[[ 31.2   6.7  -8.1]
 [ 29.6  32.1  -0.4]
 [  0.3   0.6  -2.1]
 [ -8.2  14.4 -22.8]
 [  0.0  -0.3   0.3]
 [ 63.6  67.0  14.1]
 [  6.0   0.2   8.0]
 [ 64.7 -20.8 -25.7]
 [ -1.6  -2.0   3.6]
 [ -0.7  17.3  15.5]
 [ -1.0  -1.1   3.1]
 [ 19.1  19.0  11.8]]
->
[[  6.7  -8.1  31.2]
 [ 32.1  -0.4  29.6]
 [  0.6  -2.1   0.3]
 [ 14.4 -22.8  -8.2]
 [ -0.3   0.3   0.0]
 [ 67.0  14.1  63.6]
 [  0.2   8.0   6.0]
 [-20.8 -25.7  64.7]
 [ -2.0   3.6  -1.6]
 [ 17.3  15.5  -0.7]
 [ -1.1   3.1  -1.0]
 [ 19.0  11.8  19.1]]

[[ 65.0   4.6 -22.3  23.5]
 [ 61.8   6.3 -21.8  26.9]
 [-68.4   2.9  25.0   2.5]
 [-42.5  11.0  15.5  33.3]
 [ 51.7  -9.2 -19.1 -26.5]
 [ 30.8 -12.4 -11.6 -39.1]
 [-27.9  12.8  10.9  40.4]
 [ 69.5  -1.6 -24.9   1.2]
 [ 55.1   8.6 -19.1  33.4]]
->
[[  4.6 -22.3  23.5  65.0]
 [  6.3 -21.8  26.9  61.8]
 [  2.9  25.0   2.5 -68.4]
 [ 11.0  15.5  33.3 -42.5]
 [ -9.2 -19.1 -26.5  51.7]
 [-12.4 -11.6 -39.1  30.8]
 [ 12.8  10.9  40.4 -27.9]
 [ -1.6 -24.9   1.2  69.5]
 [  8.6 -19.1  33.4  55.1]]

[[  4.6  -2.7  -8.8   2.0  -1.3 -17.3  29.4  34.2  11.1  41.5  -5.7 -38.8
   -9.2   6.7]
 [  7.4  12.3   3.6  13.5  -8.9   1.6 -13.0 -20.6  15.2 -11.0   1.2 -54.3
   20.8  -7.0]
 [-37.3 -14.9 -20.5 -13.1  13.7 -11.1  38.3 -61.7  12.6 -10.8  -0.2   2.4
   -3.3 -18.4]]
->
[[ -2.7  -8.8   2.0  -1.3 -17.3  29.4  34.2  11.1  41.5  -5.7 -38.8  -9.2
    6.7   4.6]
 [ 12.3   3.6  13.5  -8.9   1.6 -13.0 -20.6  15.2 -11.0   1.2 -54.3  20.8
   -7.0   7.4]
 [-14.9 -20.5 -13.1  13.7 -11.1  38.3 -61.7  12.6 -10.8  -0.2   2.4  -3.3
  -18.4 -37.3]]

[[-47.1 -49.7 -39.3 -41.9 -33.2 -29.9 -21.3 -14.5  -4.4   6.6]
 [ -4.1  -6.6 -20.8 -26.2 -37.0 -38.2 -43.6 -45.8 -42.7 -39.0]
 [-57.6 -57.4 -50.9 -47.7 -39.9 -32.4 -22.0 -16.5   0.5   1.5]
 [ -0.4  -2.2  -2.0  -1.7   0.1  -2.4   4.3   6.5  10.7  14.7]]
->
[[-49.7 -39.3 -41.9 -33.2 -29.9 -21.3 -14.5  -4.4   6.6 -47.1]
 [ -6.6 -20.8 -26.2 -37.0 -38.2 -43.6 -45.8 -42.7 -39.0  -4.1]
 [-57.4 -50.9 -47.7 -39.9 -32.4 -22.0 -16.5   0.5   1.5 -57.6]
 [ -2.2  -2.0  -1.7   0.1  -2.4   4.3   6.5  10.7  14.7  -0.4]]

[[ -4.2 -18.5  16.2]
 [  9.1  17.4 -32.1]
 [ -7.7 -47.4  -0.1]
 [  4.8  27.9  -5.7]
 [ -0.4 -26.3 -12.1]
 [  1.7 -25.8   7.0]
 [ -5.2  28.5  16.8]
 [ 10.6  26.4  65.6]
 [ -4.0  -2.5   9.2]]
->
[[-18.5  16.2  -4.2]
 [ 17.4 -32.1   9.1]
 [-47.4  -0.1  -7.7]
 [ 27.9  -5.7   4.8]
 [-26.3 -12.1  -0.4]
 [-25.8   7.0   1.7]
 [ 28.5  16.8  -5.2]
 [ 26.4  65.6  10.6]
 [ -2.5   9.2  -4.0]]

[[ 37.8  49.0   2.1  -3.2  17.1 -27.1  -7.3]
 [ 34.5  34.2   6.4  40.1 -21.6  38.3 -41.2]
 [-55.8 -67.2  28.1 -11.2 -26.9  16.9 -37.0]
 [ 17.7  24.0 -23.7  71.0 -12.7  35.0   6.7]
 [ -8.1  -6.3 -10.1  22.1 -10.6 -12.0   7.9]]
->
[[ 49.0   2.1  -3.2  17.1 -27.1  -7.3  37.8]
 [ 34.2   6.4  40.1 -21.6  38.3 -41.2  34.5]
 [-67.2  28.1 -11.2 -26.9  16.9 -37.0 -55.8]
 [ 24.0 -23.7  71.0 -12.7  35.0   6.7  17.7]
 [ -6.3 -10.1  22.1 -10.6 -12.0   7.9  -8.1]]

[[ 22.7 -28.8 -61.2 -29.8]
 [-23.1 -32.6   0.0 -21.9]
 [  6.3   7.4   3.2   0.7]]
->
[[-28.8 -61.2 -29.8  22.7]
 [-32.6   0.0 -21.9 -23.1]
 [  7.4   3.2   0.7   6.3]]

[[13.4 27.3 28.0]
 [ 4.0 48.1 30.8]
 [16.8 55.7 34.9]
 [33.9 31.0 17.0]
 [ 9.4 28.3 27.4]
 [14.9  6.4 19.4]
 [24.6 35.8 21.1]
 [23.2 23.5 19.7]
 [33.5 11.8 14.2]
 [43.3  6.7  7.2]
 [13.8 14.5 20.3]]
->
[[27.3 28.0 13.4]
 [48.1 30.8  4.0]
 [55.7 34.9 16.8]
 [31.0 17.0 33.9]
 [28.3 27.4  9.4]
 [ 6.4 19.4 14.9]
 [35.8 21.1 24.6]
 [23.5 19.7 23.2]
 [11.8 14.2 33.5]
 [ 6.7  7.2 43.3]
 [14.5 20.3 13.8]]

[[-44.3 -27.3  24.3  -7.7 -20.7  -1.2  13.3 -17.9 -29.9]
 [  8.5   5.1  10.3 -22.1  25.5 -18.4  24.5  48.5   5.3]
 [-26.1  26.1  -7.3 -24.0  38.7  -2.5  39.4  66.5 -53.3]
 [ 23.0  -0.5  -0.6 -33.3  17.1  17.8  20.4   4.5  14.2]
 [-48.5  23.0  60.1  42.2 -11.9   3.4 -18.7   7.5 -27.8]
 [  7.2   3.0 -20.6 -12.4  14.7  -0.8  65.1   4.8  38.5]
 [ 54.1 -21.0 -32.4 -22.9  -4.4 -16.9  26.0  15.1  12.9]
 [-49.0 -35.5  37.4  40.3   1.4  22.5  -7.2  13.7   6.1]
 [  2.5 -44.6   7.8  -7.3 -17.6 -38.6  45.6  32.0  25.8]
 [ 13.1  44.2   3.4 -29.0  33.4  -9.6  15.8  16.4 -23.8]]
->
[[-27.3  24.3  -7.7 -20.7  -1.2  13.3 -17.9 -29.9 -44.3]
 [  5.1  10.3 -22.1  25.5 -18.4  24.5  48.5   5.3   8.5]
 [ 26.1  -7.3 -24.0  38.7  -2.5  39.4  66.5 -53.3 -26.1]
 [ -0.5  -0.6 -33.3  17.1  17.8  20.4   4.5  14.2  23.0]
 [ 23.0  60.1  42.2 -11.9   3.4 -18.7   7.5 -27.8 -48.5]
 [  3.0 -20.6 -12.4  14.7  -0.8  65.1   4.8  38.5   7.2]
 [-21.0 -32.4 -22.9  -4.4 -16.9  26.0  15.1  12.9  54.1]
 [-35.5  37.4  40.3   1.4  22.5  -7.2  13.7   6.1 -49.0]
 [-44.6   7.8  -7.3 -17.6 -38.6  45.6  32.0  25.8   2.5]
 [ 44.2   3.4 -29.0  33.4  -9.6  15.8  16.4 -23.8  13.1]]
